Below is a small trained network, with its code and all its weights. Each question gives an input and a class and asks what happens when units are switched off, that is, made to give their printed mean instead of their output.

import numpy as np


def w(rows, s, z=0):
    codes = np.array(rows[::2]) - 128.0
    scale = np.full(codes.shape[1], s)
    scale[-1] = z or s
    return codes * scale


def norm(h):
    return h / np.sqrt((h * h).mean(-1, keepdims=True) + 1e-5)


def f(y):
    return y / 2 * (1 + np.tanh(0.7978845608 * (y + 0.044715 * y**3)))


def log_softmax(a):
    a = a - a.max(-1, keepdims=True)
    return a - np.log(np.exp(a).sum(-1, keepdims=True))


def net(x, mask):
    res = np.array(x, float).reshape(1, 7) / 4 @ E
    u = 0
    for l in range(3):
        y = f(norm(res) @ A[l][:, :-1].T + A[l][:, -1])
        res = res + np.where(mask[u : u + 5], y, B[l][:, -1]) @ B[l][:, :-1]
        u += 5
    return log_softmax(norm(res)[-1] @ U[:, :-1].T + U[:, -1])


A, B = {}, {}
E = w([
[159,106,102,172,72,147,156,126],'x0',
[170,144,51,155,105,100,177,230],'x1',
[130,161,78,133,109,139,39,85],'x2',
[150,2,157,101,111,126,69,152],'x3',
[123,89,91,151,96,156,165,109],'x4',
[232,155,138,82,111,165,127,94],'x5',
[97,80,86,148,179,193,108,117],'x6',
],0.0059)
A[0] = w([
[2,216,2,183,102,133,63,97,102],'0.n1',
[84,94,188,71,116,37,97,57,214],'0.n2',
[166,180,171,108,139,98,192,127,254],'0.n3',
[202,135,176,89,139,95,101,71,73],'0.n4',
[42,161,179,95,211,160,141,201,203],'0.n5',
],0.0056,0.0015)
B[0] = w([
[193,139,253,203,202,221,117,126,252],'0.n1',
[146,85,116,199,115,82,98,99,232],'0.n2',
[5,157,179,131,74,158,60,170,234],'0.n3',
[72,174,163,91,79,184,106,144,182],'0.n4',
[81,42,117,115,130,73,58,116,243],'0.n5',
],0.0077,0.0031)
A[1] = w([
[202,142,24,84,91,237,79,201,70],'1.n1',
[180,173,203,195,81,254,175,126,224],'1.n2',
[152,85,156,82,159,161,36,216,141],'1.n3',
[20,103,155,173,79,92,121,221,254],'1.n4',
[77,233,217,76,121,144,105,91,103],'1.n5',
],0.0049,0.0011)
B[1] = w([
[252,31,47,42,158,216,236,186,171],'1.n1',
[201,154,54,217,110,55,89,144,252],'1.n2',
[121,223,60,78,217,107,204,44,185],'1.n3',
[184,125,115,179,89,59,199,124,251],'1.n4',
[72,96,2,10,109,232,57,187,228],'1.n5',
],0.0069,0.0039)
A[2] = w([
[123,142,85,116,158,52,190,239,157],'2.n1',
[86,229,162,123,80,49,232,230,2],'2.n2',
[28,47,220,74,179,211,34,54,85],'2.n3',
[113,88,114,217,224,186,152,146,241],'2.n4',
[16,47,146,101,255,106,118,62,61],'2.n5',
],0.0053,0.00094)
B[2] = w([
[145,96,169,95,75,77,171,2,202],'2.n1',
[28,97,170,155,167,184,118,49,198],'2.n2',
[58,239,79,155,79,187,86,160,253],'2.n3',
[207,238,150,124,168,166,87,61,219],'2.n4',
[71,201,21,102,152,120,22,169,244],'2.n5',
],0.0084,0.0039)
U = w([
[106,50,79,104,137,27,67,128,144],'0',
[176,85,90,9,103,190,182,246,157],'1',
[158,100,175,53,135,84,180,123,11],'2',
[218,158,122,220,205,168,130,125,166],'3',
[70,47,225,166,80,81,204,73,157],'4',
[96,79,209,123,78,126,77,181,1],'5',
[22,220,125,104,118,175,27,140,176],'6',
],0.013,0.0062)

Each question gives the input, the list of numbers given to net, and the class t.
The units are the neurons (one row each of A and B). Each row of codes is followed by its name. A weight is (code - 128) times the scale printed after its matrix; where a second scale follows, it is the last column's (A, B and U).
mask holds one flag per neuron, layer by layer. A switched-off neuron (its flag False) gives its mean, the last column of its row in B, instead of its output. The means were averaged over made-up inputs and are rounded, as every weight is.
A unit's drop is (log p(t) with every unit on - log p(t) with that unit switched off) / (log p(t) with every unit on - log p(t) with every unit switched off).
The circuit of an input: a set's keep is (log p(t) with only the set's units on - log p(t) with every unit switched off) / (log p(t) with every unit on - log p(t) with every unit switched off). Starting from the 12 units with the biggest drops (on a tie, the unit counted first), units are removed one at a time, each time the one whose removal leaves the highest keep (on an exact tie, the one counted first), for as long as the keep stays at least 0.8.
units of the circuit, in order: the units of the circuit, biggest drop first
most important unit: the unit with the biggest drop
k most important neurons: the k neurons with the biggest drops, biggest first
top k neurons in layer l: the k neurons of layer l with the biggest drops, biggest first
drop when u is switched off: that unit's drop, to one decimal
input [-4,3,2,3,-6,1,-4], class 0: most important unit	0.n1
input [6,-4,7,6,7,-8,-1], class 3: units of the circuit, in order	(0.n5 0.n1 1.n5 0.n3)
input [-1,8,8,-8,-2,2,-2], class 3: units of the circuit, in order	(0.n1 2.n3)
input [-1,1,-1,-5,0,5,0], class 1: units of the circuit, in order	(1.n5 2.n3 2.n5)
input [7,-8,8,-2,3,6,7], class 3: 3 most important neurons	(0.n3 1.n2 0.n5)
input [6,7,3,3,-3,-2,2], class 1: 2 most important neurons	(1.n1 0.n2)
input [1,8,5,-7,-3,6,-5], class 1: units of the circuit, in order	(1.n1 2.n4)
input [0,-3,-4,7,1,-2,-4], class 4: 3 most important neurons	(1.n5 1.n4 0.n5)
input [0,-1,-2,-3,-1,8,-2], class 1: units of the circuit, in order	(1.n5 2.n3)
input [1,0,-3,1,-6,-4,1], class 0: 2 most important neurons	(0.n5 1.n4)
input [5,-5,-5,7,-1,-5,4], class 6: 3 most important neurons	(1.n2 2.n3 2.n5)
input [3,1,-4,-2,-5,7,1], class 1: 2 most important neurons	(1.n5 2.n3)
input [6,-3,4,4,0,5,7], class 1: 2 most important neurons	(1.n1 0.n1)
input [3,1,1,-7,-2,1,2], class 3: units of the circuit, in order	(0.n1)
input [-8,3,8,-3,-1,-5,3], class 3: top 2 neurons in layer 0	(0.n1 0.n3)
input [3,7,-5,1,2,-3,5], class 4: 2 most important neurons	(2.n1 0.n1)
input [-4,6,6,6,-2,1,-4], class 2: top 2 neurons in layer 1	(1.n5 1.n3)
input [-7,-4,-7,6,-8,-6,-7], class 0: 2 most important neurons	(0.n2 1.n4)
input [8,-2,5,5,-4,7,6], class 1: 2 most important neurons	(1.n1 0.n1)
input [-5,2,-7,-7,7,7,-6], class 6: units of the circuit, in order	(0.n3)
input [-5,6,5,5,-5,1,-4], class 2: top 2 neurons in layer 2	(2.n1 2.n5)
input [-1,-3,-8,-6,0,-2,-4], class 4: 2 most important neurons	(1.n4 0.n1)
input [3,5,2,-8,2,6,-4], class 1: top 3 neurons in layer 2	(2.n4 2.n3 2.n5)
input [5,0,6,8,-1,-1,0], class 1: top 2 neurons in layer 1	(1.n1 1.n2)
input [1,0,3,-1,-6,-2,7], class 3: top 3 neurons in layer 0	(0.n1 0.n3 0.n4)
input [0,2,7,6,6,-3,6], class 3: drop when 0.n5 is switched off	0.1
input [-7,8,5,7,-7,4,1], class 1: units of the circuit, in order	(1.n1)
input [-5,5,4,-2,-3,-3,1], class 3: drop when 0.n1 is switched off	0.7
